Below is a small trained network, with its code and all its weights. Each question gives an input and a class and asks what happens when units are switched off, that is, made to give their printed mean instead of their output.

import numpy as np


def w(rows, s, z=0):
    codes = np.array(rows[::2]) - 128.0
    scale = np.full(codes.shape[1], s)
    scale[-1] = z or s
    return codes * scale


def f(y):
    return y / 2 * (1 + np.tanh(0.7978845608 * (y + 0.044715 * y**3)))


def log_softmax(a):
    a = a - a.max(-1, keepdims=True)
    return a - np.log(np.exp(a).sum(-1, keepdims=True))


def net(x, mask):
    res = np.array(x, float).reshape(1, 3) / 4 @ E
    y = f(res @ A[0][:, :-1].T + A[0][:, -1])
    res = res + np.where(mask, y, B[0][:, -1]) @ B[0][:, :-1]
    return log_softmax(res[-1] @ U[:, :-1].T + U[:, -1])


A, B = {}, {}
E = w([
[42,222,5,122],'x0',
[245,162,62,38],'x1',
[59,33,123,2],'x2',
],0.0043)
A[0] = w([
[75,73,124,48,91],'N0',
[79,80,128,52,85],'N1',
[197,66,220,134,76],'N2',
[65,109,164,167,58],'N3',
[249,150,69,43,89],'N4',
[48,106,170,182,77],'N5',
[82,72,121,56,91],'N6',
[182,79,199,130,67],'N7',
[174,180,128,206,76],'N8',
[126,128,133,127,232],'N9',
[109,105,134,87,162],'N10',
[135,131,125,125,131],'N11',
[85,171,74,124,68],'N12',
[123,128,125,128,200],'N13',
[131,128,124,135,74],'N14',
[133,125,124,134,3],'N15',
[193,69,211,131,86],'N16',
[79,90,136,49,84],'N17',
[175,183,133,211,92],'N18',
[86,93,133,60,76],'N19',
[38,102,169,193,78],'N20',
[41,198,19,123,74],'N21',
[126,120,122,126,24],'N22',
[127,125,121,131,46],'N23',
[125,126,133,127,243],'N24',
[173,181,130,207,81],'N25',
[35,199,21,130,92],'N26',
[42,118,179,183,100],'N27',
[144,151,129,162,106],'N28',
[183,191,138,222,104],'N29',
[117,104,118,116,22],'N30',
[102,109,123,97,45],'N31',
[193,72,219,129,82],'N32',
[230,148,78,57,76],'N33',
[128,118,125,132,236],'N34',
[30,108,171,198,90],'N35',
[204,145,86,78,67],'N36',
[152,165,131,172,63],'N37',
[129,129,125,118,24],'N38',
[127,134,130,126,18],'N39',
[125,122,133,127,254],'N40',
[80,81,128,53,83],'N41',
],0.011,0.004)
B[0] = w([
[167,61,76,148,198],'N0',
[178,73,87,142,185],'N1',
[121,93,190,44,234],'N2',
[167,170,96,83,156],'N3',
[107,218,18,65,253],'N4',
[149,186,78,85,192],'N5',
[175,74,87,147,188],'N6',
[146,108,177,65,190],'N7',
[179,63,78,131,196],'N8',
[55,116,110,157,201],'N9',
[101,102,102,160,168],'N10',
[123,129,123,128,130],'N11',
[156,116,169,82,151],'N12',
[83,121,120,145,174],'N13',
[147,128,131,120,105],'N14',
[178,130,133,101,88],'N15',
[112,97,184,58,225],'N16',
[181,78,93,141,180],'N17',
[168,54,74,144,213],'N18',
[187,88,103,135,162],'N19',
[149,199,68,79,209],'N20',
[121,77,205,24,239],'N21',
[168,129,131,108,91],'N22',
[171,129,131,102,96],'N23',
[37,114,107,164,211],'N24',
[187,66,86,137,200],'N25',
[108,81,213,37,249],'N26',
[124,192,70,98,210],'N27',
[148,108,118,137,139],'N28',
[155,31,53,154,242],'N29',
[193,119,126,102,96],'N30',
[187,109,123,110,112],'N31',
[116,95,186,52,229],'N32',
[152,208,64,74,217],'N33',
[44,116,109,162,204],'N34',
[130,206,58,83,224],'N35',
[161,180,90,83,174],'N36',
[183,99,113,122,138],'N37',
[179,130,127,100,91],'N38',
[179,129,132,99,90],'N39',
[2,109,98,177,221],'N40',
[180,75,89,141,182],'N41',
],0.048,0.0038)
U = w([
[99,114,229,57,123],'0',
[129,253,70,111,127],'1',
[180,66,99,202,142],'2',
[43,180,192,235,254],'3',
[171,176,175,146,76],'4',
[181,173,177,144,75],'5',
[169,172,172,148,76],'6',
],0.0069,0.0023)

Each question gives the input, the list of numbers given to net, and the class t.
The units are the neurons (one row each of A and B). Each row of codes is followed by its name. A weight is (code - 128) times the scale printed after its matrix; where a second scale follows, it is the last column's (A, B and U).
mask holds one flag per neuron, in row order. A switched-off neuron (its flag False) gives its mean, the last column of its row in B, instead of its output. The means were averaged over made-up inputs and are rounded, as every weight is.
A unit's drop is (log p(t) with every unit on - log p(t) with that unit switched off) / (log p(t) with every unit on - log p(t) with every unit switched off).
The circuit of an input: a set's keep is (log p(t) with only the set's units on - log p(t) with every unit switched off) / (log p(t) with every unit on - log p(t) with every unit switched off). Starting from the 12 units with the biggest drops (on a tie, the unit counted first), units are removed one at a time, each time the one whose removal leaves the highest keep (on an exact tie, the one counted first), for as long as the keep stays at least 0.8.
circuit, biggest first: the units of the circuit, biggest drop first
most important unit: the unit with the biggest drop
k most important neurons: the k neurons with the biggest drops, biggest first
drop when u is switched off: that unit's drop, to one decimal
input [-6,8,8], class 1: circuit, biggest first	(N4)
input [-4,2,-5], class 2: 3 most important neurons	(N26, N29, N21)
input [-1,4,4], class 1: 2 most important neurons	(N4, N29)
input [5,4,-5], class 0: 2 most important neurons	(N26, N21)
input [6,-6,-1], class 0: 2 most important neurons	(N26, N21)
input [2,-3,3], class 3: 2 most important neurons	(N4, N33)
input [-2,-8,8], class 1: 2 most important neurons	(N35, N20)
input [-6,-3,7], class 2: 2 most important neurons	(N0, N6)
input [-2,-5,-6], class 2: 3 most important neurons	(N29, N4, N18)
input [6,-5,-5], class 0: 2 most important neurons	(N26, N21)
input [0,-3,1], class 3: drop when N33 is switched off	0.1
input [-5,-6,0], class 1: drop when N5 is switched off	0.2
input [-1,4,3], class 1: drop when N4 is switched off	0.3
input [5,-4,-2], class 0: most important unit	N26
